Below are the code and all the weights of a small trained network. Each question names an input and a target symbol and asks about switching units off, where a switched-off unit gives its printed mean instead of its output.

import numpy as np


def w(rows, s, z=0):
    codes = np.array(rows[::2]) - 128.0
    scale = np.full(codes.shape[1], s)
    scale[-1] = z or s
    return codes * scale


def norm(h):
    return h / np.sqrt((h * h).mean(-1, keepdims=True) + 1e-5)


def f(y):
    return np.maximum(y, 0)


def softmax(a):
    e = np.exp(a - a.max(-1, keepdims=True))
    return e / e.sum(-1, keepdims=True)


def log_softmax(a):
    a = a - a.max(-1, keepdims=True)
    return a - np.log(np.exp(a).sum(-1, keepdims=True))


def net(x, mask):
    ids = ['βζλμξπστω'.index(c) for c in x.split()]
    T = len(ids)
    res = E[ids] + P[:T]
    u = 0
    for l in range(2):
        r = norm(res)
        for j in range(2):
            rows = slice(3 * j, 3 * j + 3)
            q, k, v = (r @ M[l][rows].T for M in (Q, K, V))
            z = softmax(np.where(np.tri(T) > 0, q @ k.T / 3**0.5, -1e9)) @ v
            o = O[l][rows]
            res = res + np.where(mask[u + j], z, o[:, -1]) @ o[:, :-1]
        u += 2
        y = f(norm(res) @ A[l][:, :-1].T + A[l][:, -1])
        res = res + np.where(mask[u : u + 4], y, B[l][:, -1]) @ B[l][:, :-1]
        u += 4
    return log_softmax(norm(res)[-1] @ U[:, :-1].T + U[:, -1])


Q, K, V, O, A, B = {}, {}, {}, {}, {}, {}
E = w([
[103,116,62,129,69,5,106,152],'β',
[113,194,37,161,121,248,164,108],'ζ',
[156,102,127,221,165,198,111,137],'λ',
[152,82,154,112,176,75,112,196],'μ',
[130,121,152,140,166,161,180,184],'ξ',
[168,86,96,122,143,105,132,204],'π',
[185,143,143,187,136,95,176,94],'σ',
[112,185,113,195,83,155,88,175],'τ',
[163,72,168,180,142,91,103,214],'ω',
],0.015)
P = w([
[95,46,189,89,30,115,120,71],'0',
[146,134,115,112,214,73,120,116],'1',
[205,197,153,184,11,114,158,251],'2',
[74,109,151,134,129,141,204,81],'3',
[143,140,102,118,212,46,117,101],'4',
[248,168,110,99,37,184,112,174],'5',
[80,113,150,141,138,146,207,80],'6',
[142,144,100,128,214,53,111,97],'7',
],0.013)
Q[0] = w([
[93,127,172,137,5,180,49,219],'0.h0',
[51,118,101,98,130,159,10,169],'0.h0',
[132,242,96,156,150,89,75,82],'0.h0',
[170,171,139,127,139,47,42,85],'0.h1',
[139,160,143,127,167,65,108,172],'0.h1',
[104,125,132,62,116,128,81,193],'0.h1',
],0.011)
K[0] = w([
[157,238,162,182,100,106,141,238],'0.h0',
[45,186,109,142,130,122,18,241],'0.h0',
[105,182,61,128,92,102,38,22],'0.h0',
[147,97,174,70,84,135,6,71],'0.h1',
[160,74,183,118,68,116,140,145],'0.h1',
[109,159,101,74,125,101,101,173],'0.h1',
],0.011)
V[0] = w([
[144,199,202,122,32,186,116,105],'0.h0',
[40,151,144,132,198,89,72,11],'0.h0',
[152,176,153,193,53,109,141,234],'0.h0',
[121,162,154,207,204,149,216,255],'0.h1',
[178,106,226,80,150,244,129,81],'0.h1',
[75,56,154,54,66,215,166,188],'0.h1',
],0.0061)
O[0] = w([
[45,181,85,171,72,46,85,131,222],'0.h0',
[82,90,113,12,143,155,143,58,3],'0.h0',
[189,142,140,254,121,44,137,110,254],'0.h0',
[158,132,214,193,154,42,117,164,153],'0.h1',
[37,87,143,145,144,157,171,149,172],'0.h1',
[106,177,118,118,181,202,139,141,185],'0.h1',
],0.0077,0.0033)
A[0] = w([
[254,209,110,74,107,94,64,120,143],'0.n0',
[182,117,110,103,173,81,83,168,153],'0.n1',
[126,97,208,35,105,107,149,153,2],'0.n2',
[84,153,185,140,34,133,235,72,62],'0.n3',
],0.0091,0.0051)
B[0] = w([
[89,46,189,209,185,178,168,183,253],'0.n0',
[104,205,111,193,76,167,167,52,237],'0.n1',
[47,185,168,51,166,160,2,190,143],'0.n2',
[168,207,196,148,136,127,229,65,247],'0.n3',
],0.009,0.0042)
Q[1] = w([
[67,69,133,103,105,183,100,93],'1.h0',
[126,188,74,139,246,93,91,145],'1.h0',
[128,121,30,114,229,99,143,114],'1.h0',
[120,99,172,100,78,124,98,110],'1.h1',
[156,51,171,110,70,136,92,187],'1.h1',
[97,96,245,103,96,95,187,121],'1.h1',
],0.013)
K[1] = w([
[72,111,80,97,234,179,146,87],'1.h0',
[57,78,189,106,7,213,145,145],'1.h0',
[33,152,156,97,36,211,144,166],'1.h0',
[160,123,79,91,227,84,191,140],'1.h1',
[216,172,84,137,254,107,64,159],'1.h1',
[119,114,196,153,239,29,212,156],'1.h1',
],0.0094)
V[1] = w([
[226,210,121,122,48,168,81,151],'1.h0',
[110,125,126,38,121,149,52,108],'1.h0',
[209,89,7,132,204,96,171,136],'1.h0',
[57,152,81,163,134,210,95,49],'1.h1',
[129,125,90,122,5,109,152,119],'1.h1',
[107,183,42,147,134,207,60,254],'1.h1',
],0.0083)
O[1] = w([
[214,214,55,123,19,161,206,204,169],'1.h0',
[139,147,188,204,90,64,233,44,2],'1.h0',
[57,162,51,226,81,230,45,98,51],'1.h0',
[193,141,116,253,39,115,52,181,189],'1.h1',
[35,122,83,149,1,165,148,206,171],'1.h1',
[186,203,250,186,157,177,125,181,52],'1.h1',
],0.0058,0.0082)
A[1] = w([
[113,179,201,163,137,159,175,123,46],'1.n0',
[106,155,156,12,210,142,76,149,3],'1.n1',
[171,72,160,79,163,40,55,172,55],'1.n2',
[121,96,116,141,67,146,220,143,8],'1.n3',
],0.011,0.0034)
B[1] = w([
[84,97,31,55,94,117,125,75,245],'1.n0',
[25,163,218,151,62,91,121,212,184],'1.n1',
[232,187,28,136,145,182,11,22,179],'1.n2',
[191,108,200,121,232,159,58,127,253],'1.n3',
],0.011,0.0042)
U = w([
[83,19,175,228,182,176,88,96,74],'β',
[23,132,195,112,152,118,196,188,90],'ζ',
[226,82,144,73,130,182,126,223,155],'λ',
[176,131,200,119,136,80,182,27,180],'μ',
[145,161,151,209,65,49,137,146,181],'ξ',
[93,196,194,87,187,129,21,116,138],'π',
[80,243,107,120,128,240,144,63,61],'σ',
[220,139,89,132,170,133,2,37,1],'τ',
[110,38,46,57,99,94,88,157,155],'ω',
],0.0066,0.0036)

Each question gives the input, a string of symbols that net reads in full, and the target symbol t.
The units are the heads (3 rows each of Q, K, V and O) and the neurons (one row each of A and B). Each row of codes is followed by its name. A weight is (code - 128) times the scale printed after its matrix; where a second scale follows, it is the last column's (O, A, B and U).
mask holds one flag per unit, layer by layer, with each layer's heads first. A switched-off unit (its flag False) gives its mean, the last column of its rows in O or B, instead of its output. The means were averaged over made-up inputs and are rounded, as every weight is.
A unit's drop is (log p(t) with every unit on - log p(t) with that unit switched off) / (log p(t) with every unit on - log p(t) with every unit switched off).
The circuit of an input: a set's keep is (log p(t) with only the set's units on - log p(t) with every unit switched off) / (log p(t) with every unit on - log p(t) with every unit switched off). Starting from all 12 units, units are removed one at a time, each time the one whose removal leaves the highest keep (on an exact tie, the one counted first), for as long as the keep stays at least 0.8.
units of the circuit, in order: the units of the circuit, biggest drop first
top k neurons: the k neurons with the biggest drops, biggest first
k most important neurons of layer l: the k neurons of layer l with the biggest drops, biggest first
heads that matter: for each layer, one digit per head in row order, 1 if its drop is at least 0.15 and else 0, layers parted by /
input ζ σ ξ ζ ζ ζ β μ, target ξ: units of the circuit, in order : [0.n1, 1.h1]
input σ π σ σ ω σ σ π, target ω: units of the circuit, in order : [1.h1]
input ω ζ σ π λ, target ζ: units of the circuit, in order : [1.n1, 0.h0, 1.h1]
input μ β μ λ β σ σ ζ, target μ: units of the circuit, in order : [1.h0, 0.n2]
input τ ζ σ σ ω, target λ: units of the circuit, in order : [1.h0, 0.h0, 0.h1]
input μ σ σ σ μ, target μ: units of the circuit, in order : [1.h0, 0.n2, 0.n1]
input σ τ ζ ζ σ β λ ω, target ω: units of the circuit, in order : [0.h1, 1.h1]
input μ σ σ ζ ζ σ ζ σ, target μ: units of the circuit, in order : [1.h0, 0.n2, 0.h0]
input π σ ξ τ ζ ζ π σ, target σ: units of the circuit, in order : [0.h1, 1.h1, 1.n0]
input ξ ζ π σ σ, target π: top 2 neurons : [1.n1, 1.n2]
input σ σ σ σ μ, target ω: heads that matter : 00 / 01
input μ σ ζ ω σ λ ω τ, target μ: heads that matter : 00 / 10
input σ σ ζ ζ σ β μ ζ, target ω: heads that matter : 11 / 01
input τ λ σ λ σ ζ, target ξ: units of the circuit, in order : [0.h0]
input λ σ λ τ σ ω λ ζ, target τ: heads that matter : 11 / 11
input ω τ σ β σ, target ζ: heads that matter : 10 / 00
input τ σ σ, target λ: heads that matter : 10 / 10
input π σ π τ λ λ τ ξ, target σ: top 2 neurons : [0.n1, 1.n0]
input λ σ μ ζ τ σ τ ω, target τ: 2 most important neurons of layer 0 : [0.n3, 0.n0]
input μ σ σ ζ σ σ μ, target π: top 3 neurons : [1.n1, 0.n2, 1.n2]
input σ ζ σ ω ζ μ, target ξ: heads that matter : 10 / 00
input ξ ζ σ λ σ, target π: 2 most important neurons of layer 1 : [1.n1, 1.n2]
input λ β ζ σ μ μ ζ σ, target τ: heads that matter : 01 / 11
